In the rows, zero is written as 128.
Each name stands for a flat space through zero: a line, a plane or more. A row that begins with a name and a colon came from that space; any other row is followed by the name of the space it lies nearest, among the names in its block.
bg-cd: [120 145 142 122 121 114 118 119 141 132 126 125 141 124 114 133 149 161
 146 151 127 126 103 125 159 128 155]
pp-zl: [149 101 133 126 132 158 140 145  93 124 120 125 110 127 110 132 108  83
 128 116 130 119 156 129 130 120  88]
sd-mn: [144 128 169 147 130 125 144 137 122 100  96 156 135 113 101 128 131 143
 164 113 117 122 110 142 162 144 104]
bg-cd: [117 148 123 134 129 131 112 125 126 140 126 108 120 139 122 123 133 157
 146 149 142 124 104 111 126 102 130]
pp-zl: [118 132  92 121 112 129 123 135 143 153 139 112 166 138 124 129 155 111
 107 150 143 115 141 113 134 109 143]
cz-jh: [130 115 112 148 133 158 119 149 103 122 113 112 116 144 104 119 109  97
 142 117 159 103 122 109 106  84  82]
pp-zl: [138 117 115 124 124 148 140 140 113 144 129 119 132 131 124 131 128  97
 114 132 128 123 157 123 131 120 108]
mm-ph: [121 145 120 136 119 126 135 128 140 152 126 119 151 132 130 126 150 143
 124 143 125 127 124 118 144 121 130]
dt-bl: [100 157  78 183 130 125 118 139 154 134 114 118 153 157 148  99 134 149
 130 113 164 112  92 100  71  82 101]
pp-zl: [158 130 165 162 131 160 191 143  95 154  97 136 120 118 133 125 122 128
 131 109  83 142 158 135 165 148  47]
sd-mn: [139 109 131 132 131 155 144 136 103 140 125 119 112 130 126 130 110  95
 117 115 121 126 151 124 129 122  92]
sd-mn: [121 120 173 151 157 153 141 100  94 147 132 105  40 132 168 123  64 145
 126  89  90 161 114 122 105 132  82]
sd-mn: [128 141 136 158 136 135 161 122 126 152 123 129 114 130 168 117 117 147
 113 107  97 152 137 129 116 143  91]
dt-bl: [102 133 144 171 128 118 111 127 149 105 101 131 148 133 101 118 127 145
 162 101 148 101  59 110 138 100 119]
pp-zl: [128 130 152 131 137 120 121 120 126 109 122 137 108 122 125 127 116 149
 148 119 124 133 106 135 128 136 131]
bg-cd: [ 99  87 140 116 122 122 132  95 153 149 163 117 133 119 154 143 106  74
  67  86  94 135 135 125 145 151 161]
dt-bl: [167 122 120 125 105 132 177 164 129 130 106 164 199 110 104 135 175  91
 116 137 114 117 187 150 179 159 105]
dt-bl: [221 155 122 137 160 179 183 187  30 111  85 156  50 132 142 107 105 156
 174 154 128 163 217 164  61 141   4]
mm-ph: [177 129  35 100 119 111 138 185 137  81 129 186 185 129 137 117 167  84
 104 149 175 121 220 168  51 151 135]
bg-cd: [ 83 146  91 154 111 103 140 106 192 175 151 117 186 138 182 119 154 133
  67 111 110 136 119 109 121 134 158]
mm-ph: [138  82 167 141 139 126 106 144 117  40  94 168 122 113  66 131  95  86
 177  74 157  90  87 144 133 124 111]
mm-ph: [138 120 160 162 143 137 125 142 107  83  90 147 106 126  97 119 102 135
 178  95 142 112  90 131 122 115  82]
bg-cd: [150 143 120 138 117 140 151 155 118 138 104 135 161 128 105 125 159 130
 143 150 133 117 148 127 154 122  97]
sd-mn: [113 156 128 122 126 118 118 111 139 154 139 109 124 133 142 128 142 172
 130 157 122 141 111 118 135 123 154]
dt-bl: [161 128 106  95 127 141 155 141 104 150 145 131 117 124 152 134 136 111
  98 155 112 153 204 147 115 154 120]
mm-ph: [115 132 176 153 134 141 130 112 116 142 111 109 104 127 113 129 113 155
 156 118 110 126  82 111 167 114 105]
pp-zl: [121 110 132 119 131 124  92 130 126  90 124 129 122 129  91 132 116 112
 154 123 161 103  97 124 123 106 146]
dt-bl: [118 125 117 120 116 126 130 124 143 149 140 118 154 128 129 134 144 113
 106 135 124 123 136 120 147 127 146]
sd-mn: [104 114 120  88 137 144  80 100 107 151 169  73  66 144 132 139  94 118
 117 152 144 132 117 103 105  92 165]
mm-ph: [109 104 167 137 129 126 110 114 133 107 120 126 124 121  97 135 109 114
 147  99 128 108  80 120 160 119 136]
bg-cd: [105 146 142 124 105 103 132 109 169 158 134 122 184 118 120 139 173 153
 119 150 107 125 104 119 198 140 175]
cz-jh: [125 137 102 133 128 143 119 137 118 144 129 107 124 144 126 121 130 128
 130 144 148 120 130 111 109  97 114]
cz-jh: [102 114 129 134 132 113 121 104 153 126 147 129 123 127 159 127 107 116
  98  92 116 136 113 128 108 140 151]
cz-jh: [121 126 139 136 129 117 132 119 141 121 128 138 132 123 137 127 124 132
 123 110 117 132 117 133 131 142 134]
pp-zl: [152  92 110 141 108 187 154 175  88 152 101 108 168 136  64 135 140  36
 125 129 149  79 169 103 176  81  54]
sd-mn: [140  94 161 116 136 161 121 131  83 121 122 111  84 125  92 140  94  91
 146 120 129 116 128 122 149 110 100]
sd-mn: [103 135 168 116 147 100  79  91 136  91 138 126  74 124 127 130  98 183
 166 124 134 139  58 131 114 129 178]
mm-ph: [114 123 187 144 128 140 129 110 118 142 113 109 114 121  98 137 118 144
 156 120 106 120  81 111 192 117 116]
bg-cd: [113 126 109 133 152 110 105 112 139  97 147 138  83 137 177 114  87 139
 115  94 140 148 116 138  39 135 142]
dt-bl: [152 118 120 100 106 137 162 142 125 158 135 133 171 114 118 144 164  90
  97 153 106 128 190 138 180 153 132]
cz-jh: [142 132  99  53 111 118 134 116 133 172 178 116 139 119 156 150 163 118
  75 190 104 158 204 144 145 165 195]
pp-zl: [141 130 101 106 140 129 159 115 122 160 167 130  90 128 214 125 108 123
  63 123  89 182 202 150  69 174 129]
dt-bl: [161 114 178 120 130 137 147 140 100 101 102 153 120 106  88 140 127 124
 163 127 112 125 135 150 178 151 106]
cz-jh: [121 142  97  95 118 117 129 114 145 168 164 111 138 131 164 134 150 135
  86 163 115 150 163 128 122 142 172]
cz-jh: [114 155  99 143 125 128 127 127 140 157 132 109 138 144 149 117 142 153
 119 145 136 132 123 110 109 108 125]
cz-jh: [125 151 113  55 124 107  96 100 132 156 179 102 102 127 151 145 148 167
 112 201 123 159 151 134 126 144 215]
mm-ph: [ 94 114  98 106 110 103 104 110 175 138 162 119 172 130 136 137 146  98
  85 127 136 116 122 119 132 128 195]
bg-cd: [123 137 125 132 128 135 121 128 123 139 126 113 123 135 122 126 130 139
 137 140 136 124 117 116 130 110 124]
[169 131 120 134 129 137 155 164 107 104 101 161 141 122 114 122 140 119
 146 131 136 125 166 150 121 141  86]
bg-cd
[132 117 119  87 134 114 122 111 131 124 163 134 102 121 163 137 115 119
  95 132 114 155 163 149  99 162 170]
dt-bl
[189 123 141 112 123 145 160 171  88 102  96 164 142 110  83 136 151 111
 160 152 129 120 181 158 161 149  88]
mm-ph
[135 125 147 128 127 125 125 133 124 108 114 140 133 120 102 132 132 131
 151 128 131 119 115 134 150 131 128]
sd-mn
[145 131 116 105 142 133 129 126 106 129 146 127  82 131 160 127 108 135
 116 139 123 156 164 142  83 142 127]
dt-bl
[ 78 135  94 148 116 111 103 111 177 150 144 105 168 145 142 121 141 126
 101 118 146 111  87  97 117  98 163]
dt-bl
[171 124 181 103 129 158 162 135  75 146 115 125  95 109 101 146 128 133
 151 158  91 144 166 143 193 151  95]
mm-ph
[ 99 151  75 165 114 122 160 123 173 188 143 115 180 145 192 111 153 127
  62 114 110 141 148 109 103 128 120]
cz-jh
[158 153  81 123 136 133 147 151 113 132 132 140 115 138 169 113 134 143
 115 150 136 153 185 145  62 139 104]
mm-ph
[ 96 133 114 126 113 114 117 110 163 157 147 108 162 133 136 132 148 129
 102 135 126 122 110 109 147 119 167]
mm-ph
[134 145 120 128 125 131 131 135 124 139 123 123 134 132 125 126 143 145
 136 150 132 129 133 125 132 121 124]
cz-jh
[121 105 122  85 133 128  98 111 119 125 162 111  93 129 132 141 106 103
 110 136 135 133 139 129 110 127 169]
cz-jh
[155 119 140 158 125 143 174 154 117 121  96 157 153 118 119 123 133 104
 129 101 111 123 155 141 148 146  70]
sd-mn
[ 98 125 144 163 132 101 138 104 170 121 129 146 143 122 165 120 115 138
 106  72 102 138  94 131 120 153 137]
cz-jh
[125 140 153 146 118 133 127 135 127 132 100 121 152 126  83 130 150 149
 167 143 134 105  91 113 183 106 115]
pp-zl
[147 115 114 134 126 114 162 143 145 106 125 173 159 115 154 124 134  98
  97  94 112 138 172 159 109 173 118]
bg-cd
[195 140 128 130 135 141 153 183  84  76  81 178 128 118  91 120 143 138
 184 148 150 122 169 163 116 141  69]
bg-cd
[124 144 128 154 108 137 145 143 138 155 103 119 183 131  96 126 167 133
 140 143 130 104 114 107 184 106 107]
pp-zl
[114 132 125 123 128 114 124 112 146 136 144 125 128 127 151 129 128 138
 111 125 118 140 124 129 121 139 153]
cz-jh
[130 146 112 167 122 145 143 152 124 143  99 121 157 141 112 114 146 134
 144 132 144 108 119 109 134  96  80]
dt-bl
[138 144 130 125 111 120 134 142 137 129 112 138 173 121  96 132 170 143
 148 158 134 114 126 130 174 128 137]
sd-mn
[132 176  98 156 111 118 148 150 151 150 105 135 189 136 127 114 184 172
 140 161 138 122 128 120 141 118 115]
bg-cd
[163  96 140  96 124 148 137 149  94 110 123 140 124 115  90 144 126  79
 134 136 129 117 171 145 155 138 116]
cz-jh
[133 131 152 118 120 160 118 134  93 155 115  89 118 132  72 140 139 133
 165 171 137 107 112 102 190  88 112]
bg-cd
[112 131 103 111 116 121  97 129 143 132 139 111 152 137 106 132 149 122
 130 156 158 107 114 112 134 101 164]
pp-zl
[114 104 126 101 128 119 110 109 138 125 157 122 118 124 138 139 114 101
 101 119 124 132 133 131 121 138 168]
mm-ph

Each name stands for a flat space through zero: a line, a plane or more. A row that begins with a name and a colon came from that space; any other row is followed by the name of the space it lies nearest, among the names in its block.
sn_gf: [129 126 124 112 113 126 115 156 133  85 157 120 106 126 136 152 109 129
 115 101 145 115 188 152 130 165 108]
gn_bn: [152 121 108 132 145 130 153 117 136 151 143 126 134 122 143 149 140 106
 138 112  76  91 123 113 141 100 149]
gn_bn: [142 126 107 119  99 123 130 120 131 158 116 158 139 126 139 115 125 117
 150 130 128 125 106 124 137 118 135]
gn_bn: [142 126 102  80 125 119 125 156 141 114 143 146 128 133 126 140 106 138
 144 124 167 119 196 155 137 146  95]
nh_qs: [ 98 147 165 132  99  92 108 138  91 160  69 170 126 111 135  82 113 155
 149 204 197 204  13 124 116 157 138]
sn_gf: [148 120 117 153  96 144 117  91 172 134 117 120 151 151 129 131 147 152
 131 135  79 102 165  96  98  96  85]
nh_qs: [142 119  85  97 128 150 139 111 139 151 130 149 155 147 104 103 133 100
 143  96 138 115 159 142 152  93 134]
sn_gf: [102 132 151 127 192 131 146 141  94 121 131 110 120 118 104 118 132 116
 112 127 152 154  93 140 144 129 166]
sn_gf: [108 161 153 123 101 105 107 125 110 154 109 124 120 130 142 130 120 138
 126 170 135 149  99 151 115 149 128]
zh_nq: [141 125 101 100  75 124 110 145 140 112 145 150 119 131 144 136 105 119
 135 101 149 112 181 153 136 156 106]
zh_nq: [109 165 165 114 167  92 133 146  98 150 127 102 109 116 144 163 121 142
 124 182 123 139 101 154 123 150 140]
ns_jb: [126 131 126 113 117 121 121 143 124 120 132 136 120 126 132 130 116 129
 130 127 150 133 140 143 132 147 122]
nh_qs: [137 111 134 151 127 117 141 154 114 106 146 136 101  92 159 145 120 112
 126 107 118 121  83 106 140 153 160]
sn_gf: [100 146 167 157 163 143 120  88 132 140  96  86 149 156  91 111 157 163
 107 173 110 153 120 115  93  94 108]
nh_qs: [124 176 149 106 167 105 132 113 131 170 131  78 131 147 138 184 138 151
 124 186  71 102 167 158 108 114 108]
sn_gf: [124 129 125 109 124 121 123 145 120 121 128 141 123 125 125 122 115 128
 133 129 162 141 133 144 135 145 125]
sn_gf: [128 122 120 110 120 132 117 141 138 105 130 137 130 136 115 120 117 142
 130 123 164 135 170 138 126 140  99]
nh_qs: [111 109 140 165  97 156 104 110 138  97 104 133 137 141 100  79 137 143
 112 116 156 161 115 103 108 125 111]
gn_bn: [112 135 162 171 153 133 132 110 118 127 126  89 120 125 129 138 148 130
 103 137  83 129  92 109 113 118 148]
gn_bn: [155 124 115 118 116 117 124 129 166 126 125 134 139 137 140 154 126 169
 148 158 113 105 181 110 104 123  69]
ns_jb: [128 119 106  99 146 149 131 145 132  91 164 116 122 138 106 135 120 107
 112  73 149 110 206 161 149 136 124]
zh_nq: [135 112 106 136 112 152 130 108 138 132 126 141 143 137 115 101 138 107
 129  94 123 122 128 118 137 104 138]
ns_jb: [118 131 142 145 105 142 103 119 146  95 135  99 122 146 122 137 131 146
 102 119 116 122 181 132 103 139  93]
zh_nq: [122 131 123 127 120 132 128 114 119 152 114 140 138 132 121 104 132 113
 133 127 134 140  98 131 136 115 147]
ns_jb: [123 121 140 142 176 140 140 107 138 139  99 121 157 142  93 103 150 159
 133 164 132 149 111  97 112  88 113]
zh_nq: [115 145 127 103 149 128 133 130 108 143 137 119 126 132 118 128 125 105
 122 119 137 130 133 164 147 128 152]
gn_bn: [106 150 126  91 105 113 118 143  90 154 119 156 120 123 128 102 106  98
 135 128 184 160  92 178 155 154 162]
zh_nq: [114 122 101  94 116 150 121 127 115 130 121 159 144 143  90  72 119  98
 132  91 197 156 138 162 157 123 143]
ns_jb: [128 138 119  93 102 107 120 164 111 119 149 145 103 113 152 146  99 111
 132 113 159 125 144 167 147 173 136]
gn_bn: [174 116  87 107 116 119 142 126 167 148 135 150 146 131 149 156 127 140
 163 135  96  84 174 109 127 106  94]
ns_jb: [139 123 107 122  47 113 112 137 120 143 120 181 118 111 163 109 106 103
 150 113 151 134  85 132 143 155 145]
ns_jb: [132 128 127 152 115 146 125 113 139 109 161  89 114 134 142 160 139 104
  98  82  65  86 167 131 125 127 136]
zh_nq: [111 146 160 148 222 133 162 109 106 151 137  69 128 127 114 154 158 117
 104 142  68 117  97 125 131  93 172]
gn_bn: [111 128 133 133  92 131 110 124 114 131 104 153 131 129 119  84 121 124
 130 130 172 165  88 132 129 139 136]
nh_qs: [143 119  72  77 116 134 146 120 117 185 110 196 161 132 110  72 121  83
 172 107 178 140  96 147 175  95 164]
nh_qs: [115 141 128 108 120 137 108 111 141 136 107 126 150 160  97 105 130 152
 128 150 157 146 169 148 112 116  89]
ns_jb: [135 132 129 142 109 114 133 122 120 154 123 137 122 113 157 136 129 115
 137 136  99 120  79 116 131 128 153]
sn_gf: [ 92 148 171 136 156 139 104 126 128  88 130  71 120 152  96 138 134 163
  87 145 139 147 184 150  97 143  91]
nh_qs: [133 105 118 144 117 143 130 131 131 105 135 139 125 121 126 113 129 114
 124  93 134 127 121 111 136 129 138]
zh_nq: [124 146 150 127 125 100 123 140 119 139 119 126 116 117 150 149 120 149
 134 172 126 137 104 130 115 149 121]
[156 120 100 120 146 130 155 123 138 148 148 130 134 122 142 151 135 104
 141 107  84  87 137 120 147 103 147]
gn_bn
[120 116 137 133 155 136 130 137 129 104 122 126 132 129 106 114 130 147
 124 133 157 148 131 116 122 128 116]
zh_nq
[ 98 158 137  95 122 111 123 141  77 159 125 140 113 119 130 110 110  88
 125 128 171 159  78 184 158 154 181]
gn_bn
[126 150 144 137 161 119 145 115 116 156 140  92 121 124 144 164 142 115
 117 140  67 104 110 133 129 115 156]
zh_nq
[113 171 163 152  83 104 103  96 121 176 103 105 122 135 161 147 135 141
 121 183  75 130  86 135  97 133 127]
sn_gf
[132 134 127 132 113 122 129 131 123 131 144 121 114 119 151 149 125 110
 123 113 102 109 125 135 134 139 144]
ns_jb
[123 133 137 137 124 126 124 122 126 133 121 124 128 128 130 126 131 133
 126 139 122 133 113 124 121 128 129]
gn_bn
[138 121 111 106 145 131 137 144 133 114 148 129 126 128 124 140 121 121
 130 107 137 113 168 140 141 131 124]
gn_bn
[136 128 112 105 147 120 148 146 112 137 149 136 119 113 139 142 119  97
 135 106 128 113 123 146 157 133 161]
ns_jb
[140 119 126 144 107 127 124 125 143 121 125 134 128 125 141 133 129 140
 133 131 113 120 127 106 116 129 113]
zh_nq
[128 139 120  94 146 121 135 162 114 104 178 106  98 119 142 174 110  98
 111  87 124  97 186 176 153 161 145]
ns_jb
[141 111 129 135 103 121 115 148 150  91 128 140 121 122 139 137 117 162
 134 137 145 129 155 106 109 152  85]
zh_nq
[124 129 158 186 127 132 126  94 137 139 108 103 133 129 137 131 154 148
 116 156  69 128  80  82  97 105 128]
gn_bn
[120 113 119 132  76 138 106 124 128 122  99 171 139 132 113  70 120 130
 138 121 186 167 100 121 127 135 121]
gn_bn
[142 129 115 141  68 121 118 108 136 159 111 154 134 126 155 119 128 119
 145 134 105 121  92 113 124 123 132]
zh_nq
[133 104 113 122 170 145 150 137 127 113 134 139 138 124 102 108 132 119
 133 104 152 133 129 115 146 111 140]
sn_gf
[136 142 132 114 149 107 140 145 122 135 147 113 113 116 152 172 122 127
 130 141 102 105 138 140 132 140 134]
nh_qs
[109 147 128 126 115 128 130  94  96 198  89 153 149 133 117  75 138  95
 141 145 140 162  35 140 146  99 181]
zh_nq
[100 132 145 124 161 138 130 145  99 101 146 105 110 124 108 123 124 106
 100  99 154 144 129 157 144 147 158]
gn_bn
[113 147 158 133 109 114 101 135 132 110 121 108 115 134 135 145 120 164
 115 163 135 140 150 138  98 158  91]
ns_jb
[118 147 130 128  80 112 119 109 103 186  94 162 134 122 145  95 125 106
 146 152 137 154  41 136 137 126 165]
gn_bn
[110 115 118 112 186 164 143 126 117 107 139 115 142 144  71  94 137 104
 110  84 165 142 157 148 152 105 148]
zh_nq

Each name stands for a flat space through zero: a line, a plane or more. A row that begins with a name and a colon came from that space; any other row is followed by the name of the space it lies nearest, among the names in its block.
bmrp: [175 113 123 148  87 129  79  99 113 136  78 123 113 153 152 108 131  98
 183  98 203  90 128 121 114  97  90]
zzfj: [134 136 119 133 135 122 138 153 128 107 130 121 135 118 127 149 109 109
 127 126 127 123 100 152  81 119 120]
dldr: [128 141 145 101 100 146 133 116 109 148 125 137 125 124 119 108 125 125
 161 139 140 135 155 124 145 125 120]
bmrp: [101 130 127 119 163 126 175 157 144 118 171 131 147 105 112 158 123 155
  76 147  65 166 134 138 137 149 167]
frhp: [132  97 126 120 129 146 150 121 151 151 145 144 135 114 142 154 163 198
  82 114 135 144 132 124 158 125 157]
frhp: [139 134 152 100  91 157 146 116 105 157 123 146 129 116 120 119 127 144
 157 132 155 142 157 130 140 115 118]
zzfj: [126 156 125 104 104 140 125 134 122 129 151 115 114 145 120  98 127 107
 185 150 123 111 126 119 156 151 136]
frhp: [101 171 152  87 126 153 189 164 109 129 160 143 139  91  94 142 104 141
 130 159 105 151 106 161  91 134 123]
dldr: [124 101 111 123 142 139 146 132 166 138 163 131 131 123 144 153 170 196
  79 119 116 133 112 120 167 142 172]
bmrp: [122 122 127  90 109 136 114 108 131 150 121 129 125 122 139 116 144 128
 136 130 139 132 156 119 150 119 130]
bmrp: [146 114 107 106 101 124  90 110 137 135 115 110 120 141 153 113 141  96
 162 121 150 112 154 115 149 117 133]
zzfj: [ 86 141 158  59 112 141 136  97 111 169 130 145 132 107 110  94 132 128
 132 162  96 174 216 108 186 134 138]
zzfj: [141 183 116 112  90 138 121 156 111 106 164  96 105 164 111  84 103  61
 243 163 119  89 108 125 145 164 131]
dldr: [ 88 188 180 132 130 119 128 114  70 129 117 138 119 145  71  60  77  69
 182 177  81 149 184 106 154 161  97]
dldr: [ 89 151 143  89 131 136 134 122 123 143 135 137 123 115 115 110 135 138
 122 149 113 134 128 125 136 138 123]
zzfj: [127 140 131 124 126 127 135 138 119 121 130 126 131 124 120 128 113 111
 140 135 122 131 128 137 113 127 122]
frhp: [148 109 121 127 109 125 103 108 127 137 107 123 126 136 144 121 133 111
 145 116 151 125 158 118 141 112 125]
bmrp: [ 99 127 141  99 146 138 173 139 135 140 155 145 146  94 114 151 131 168
  77 143  88 171 149 137 138 133 153]
dldr: [ 96 138 137  93 131 125 115 111 124 142 110 134 127 112 127 114 133 121
 116 136 128 132 136 128 117 119 110]
dldr: [118 124 128 158 156 115 132 132 136 117 142 127 129 140 120 128 128 139
 104 132  94 136 131 114 153 151 147]
bmrp: [138 122 161 222 153 137 143 116 116 131 126 158 114 161 109 120 142 207
 101 108 144 114  84 105 155 156 118]
bmrp: [152 107  92 154 151 107 144 167 155  90 162 102 146 131 136 167 111 105
 112 126  83 142 135 139 128 138 174]
bmrp: [132 137  97 106 117 111  93 135 138 109 128  95 121 141 143 114 120  62
 169 136 123 105 129 128 121 128 131]
dldr: [ 93 173 131  89 131 147 158 159 131 124 166 128 120 113 111 127 132 146
 135 154 114 112  64 148 104 150 127]
frhp: [125 124 156 118 115 152 152 112 115 158 125 156 131 114 119 128 139 176
 116 126 144 148 145 125 145 122 124]
frhp: [141 140 130  83  90 170 173 149 129 146 171 133 129 112 124 140 139 164
 159 141 139 134 120 142 146 133 152]
zzfj: [139 118 127 157 142 112 125 133 122 112 110 127 137 126 128 142 108 108
 115 118 126 135 133 137  99 115 117]
frhp: [169 106 124  96  71 140 103 100 115 153  98 124 129 128 150 117 128  95
 182 115 176 132 193 123 144  92 121]
frhp: [129 145 142  82  98 164 174 145 117 146 155 141 135 102 115 139 126 154
 148 143 134 145 130 147 126 124 136]
zzfj: [ 88 135 130  46 125 139 147 128 137 150 142 134 141  85 128 137 138 136
 101 149 104 160 158 140 128 118 141]
dldr: [129 106 122  94 113 126 100 102 132 148  89 131 132 109 153 133 142 120
 115 110 166 128 146 134 104  88 107]
zzfj: [148 131  91 134 131 113 118 162 145  92 139  98 129 134 143 149 115  85
 146 122 129 100  84 150  83 124 132]
[110 126 128  81 118 135 126 115 135 149 133 130 130 114 134 121 143 133
 123 138 120 142 159 122 152 125 140]
bmrp
[131 132 121 119 123 129 130 137 130 123 135 121 129 126 129 131 124 116
 139 132 126 126 125 134 122 128 131]
frhp
[129 154  95 139 133 100  86 147 135  88 133  87 111 161 133 104 111  50
 180 140 114  83  92 126 111 148 122]
bmrp
[ 86 164 165  70 119 147 150 123  97 151 107 155 133  84 106 121 114 132
 121 146 142 144 120 154  72 105  82]
bmrp
[155 148 130 125  96 142 136 145 108 120 127 123 125 130 122 127 105 101
 183 130 157 112 110 147  96 118 109]
dldr
[145 106 143 189 146 120 127 116 120 126 101 145 131 137 127 139 125 154
  96 103 146 131 122 123 117 119 112]
zzfj
[104 143 129  87 130 129 141 138 128 130 136 127 136 104 121 132 120 115
 121 145 108 143 136 142 111 124 129]
bmrp
[111 134 112 114 149 117 147 155 144 109 160 114 139 117 122 145 118 114
 110 145  79 144 131 137 128 143 157]
bmrp
[118 133 135 100 121 134 135 126 122 138 122 134 133 110 126 130 125 126
 125 133 132 138 138 137 114 115 119]
bmrp
[134 153 132 129 109 137 125 132 114 125 142 120 114 149 116 100 120 109
 182 144 128 112 125 118 150 149 127]
zzfj
[150 132 124 159 126 120 119 138 118 109 113 121 126 139 129 132 109 102
 148 117 147 110 104 139  92 119 108]
bmrp
[107 144 141 101 122 136 132 121 120 141 130 135 125 121 118 112 130 131
 134 142 123 133 136 125 136 133 122]
dldr
[118 145 152 153 137 102 103 109  93 119  90 128 127 142 106  93  88  65
 151 140 111 140 175 115 123 128  96]
dldr
[116 116 145 144 145 122 125 108 123 139 106 145 132 123 125 128 133 149
  92 119 130 142 142 120 129 121 116]
frhp
[132 123 117  72  98 131 112 118 127 141 111 119 133 109 145 127 127  92
 151 129 147 133 162 138 114  98 121]
bmrp
[110 132  92  53 119 119 116 142 154 122 150  98 134 109 146 133 132  80
 139 147  99 132 148 138 127 123 155]
zzfj
[173 107 111 159 128 117 144 157 128  99 122 118 148 119 136 173  96 100
 126 108 136 137 128 158  77 101 129]
bmrp
[120 116 151 136 133 123 120 101 113 145  93 147 133 119 125 122 126 136
 104 119 139 146 159 121 125 110 106]
frhp
[138 128 122 112 112 149 148 140 137 136 152 129 127 123 132 139 143 158
 136 128 139 123 109 135 137 131 144]
dldr
